Below are the code and all the weights of a small trained network. Each question names an input and a class and asks about switching units off, where a switched-off unit gives its printed mean instead of its output.

import numpy as np


def w(rows, s, z=0):
    codes = np.array(rows[::2]) - 128.0
    scale = np.full(codes.shape[1], s)
    scale[-1] = z or s
    return codes * scale


def f(y):
    return y / 2 * (1 + np.tanh(0.7978845608 * (y + 0.044715 * y**3)))


def log_softmax(a):
    a = a - a.max(-1, keepdims=True)
    return a - np.log(np.exp(a).sum(-1, keepdims=True))


def net(x, mask):
    res = np.array(x, float).reshape(1, 2) / 4 @ E
    y = f(res @ A[0][:, :-1].T + A[0][:, -1])
    res = res + np.where(mask, y, B[0][:, -1]) @ B[0][:, :-1]
    return log_softmax(res[-1] @ U[:, :-1].T + U[:, -1])


A, B = {}, {}
E = w([
[47,43,179,113,97,254,79],'x0',
[162,187,78,83,203,195,107],'x1',
],0.0096)
A[0] = w([
[139,128,150,103,233,173,154,244],'N1',
[133,206,67,80,202,168,10,204],'N2',
[72,94,203,124,62,105,133,169],'N3',
[123,152,131,127,148,164,167,4],'N4',
[64,117,238,105,90,244,2,253],'N5',
[193,209,94,71,202,118,121,252],'N6',
[67,148,71,106,149,131,160,6],'N7',
[169,148,124,175,123,82,139,3],'N8',
[148,153,140,140,120,61,189,197],'N9',
[157,121,85,110,183,100,128,21],'N10',
[138,193,47,76,120,193,80,77],'N11',
[110,74,203,192,168,90,91,122],'N12',
[222,209,89,165,166,24,233,250],'N13',
[151,176,124,123,211,159,100,110],'N14',
[78,198,124,172,134,137,134,4],'N15',
[112,201,128,191,92,82,173,252],'N16',
],0.009,0.0027)
B[0] = w([
[88,151,68,85,124,149,80,166],'N1',
[135,182,52,130,163,164,93,198],'N2',
[164,196,119,157,127,116,225,166],'N3',
[133,71,182,97,202,168,78,125],'N4',
[96,207,54,180,83,79,168,218],'N5',
[227,192,73,92,70,106,167,210],'N6',
[182,87,156,133,205,166,86,126],'N7',
[89,80,138,147,114,97,1,149],'N8',
[108,164,134,181,98,118,148,175],'N9',
[127,131,183,137,123,201,156,146],'N10',
[57,141,69,59,192,232,114,166],'N11',
[145,233,93,148,149,78,159,145],'N12',
[145,199,136,155,59,72,217,255],'N13',
[147,137,87,61,208,118,127,164],'N14',
[183,93,157,139,202,165,121,123],'N15',
[108,172,100,206,44,47,135,175],'N16',
],0.0078,0.016)
U = w([
[207,129,198,184,125,167,81,4],'0',
[126,202,93,225,61,63,151,253],'1',
[177,142,196,64,149,126,73,3],'2',
[27,154,57,128,146,116,21,16],'3',
[180,128,173,143,255,125,108,3],'4',
[166,176,54,51,169,141,87,77],'5',
],0.0087,0.0027)

Each question gives the input, the list of numbers given to net, and the class t.
The units are the neurons (one row each of A and B). Each row of codes is followed by its name. A weight is (code - 128) times the scale printed after its matrix; where a second scale follows, it is the last column's (A, B and U).
mask holds one flag per neuron, in row order. A switched-off neuron (its flag False) gives its mean, the last column of its row in B, instead of its output. The means were averaged over made-up inputs and are rounded, as every weight is.
A unit's drop is (log p(t) with every unit on - log p(t) with that unit switched off) / (log p(t) with every unit on - log p(t) with every unit switched off).
The circuit of an input: a set's keep is (log p(t) with only the set's units on - log p(t) with every unit switched off) / (log p(t) with every unit on - log p(t) with every unit switched off). Starting from the 12 units with the biggest drops (on a tie, the unit counted first), units are removed one at a time, each time the one whose removal leaves the highest keep (on an exact tie, the one counted first), for as long as the keep stays at least 0.8.
units of the circuit, in order: the units of the circuit, biggest drop first
unit that matters most: the unit with the biggest drop
k most important neurons: the k neurons with the biggest drops, biggest first
drop of u: that unit's drop, to one decimal
input [5,6], class 3: units of the circuit, in order : (N6, N13)
input [1,2], class 5: units of the circuit, in order : (N13, N16)
input [-3,4], class 5: unit that matters most : N5
input [7,3], class 3: 3 most important neurons : (N13, N6, N16)
input [0,2], class 5: units of the circuit, in order : (N13, N5)
input [6,3], class 3: 2 most important neurons : (N13, N6)
input [7,7], class 3: 2 most important neurons : (N5, N6)
input [-6,7], class 5: drop of N2 : 0.2
input [3,5], class 5: drop of N8 : 0.1
input [-7,8], class 5: drop of N2 : 0.2
input [4,4], class 3: drop of N5 : 0.1
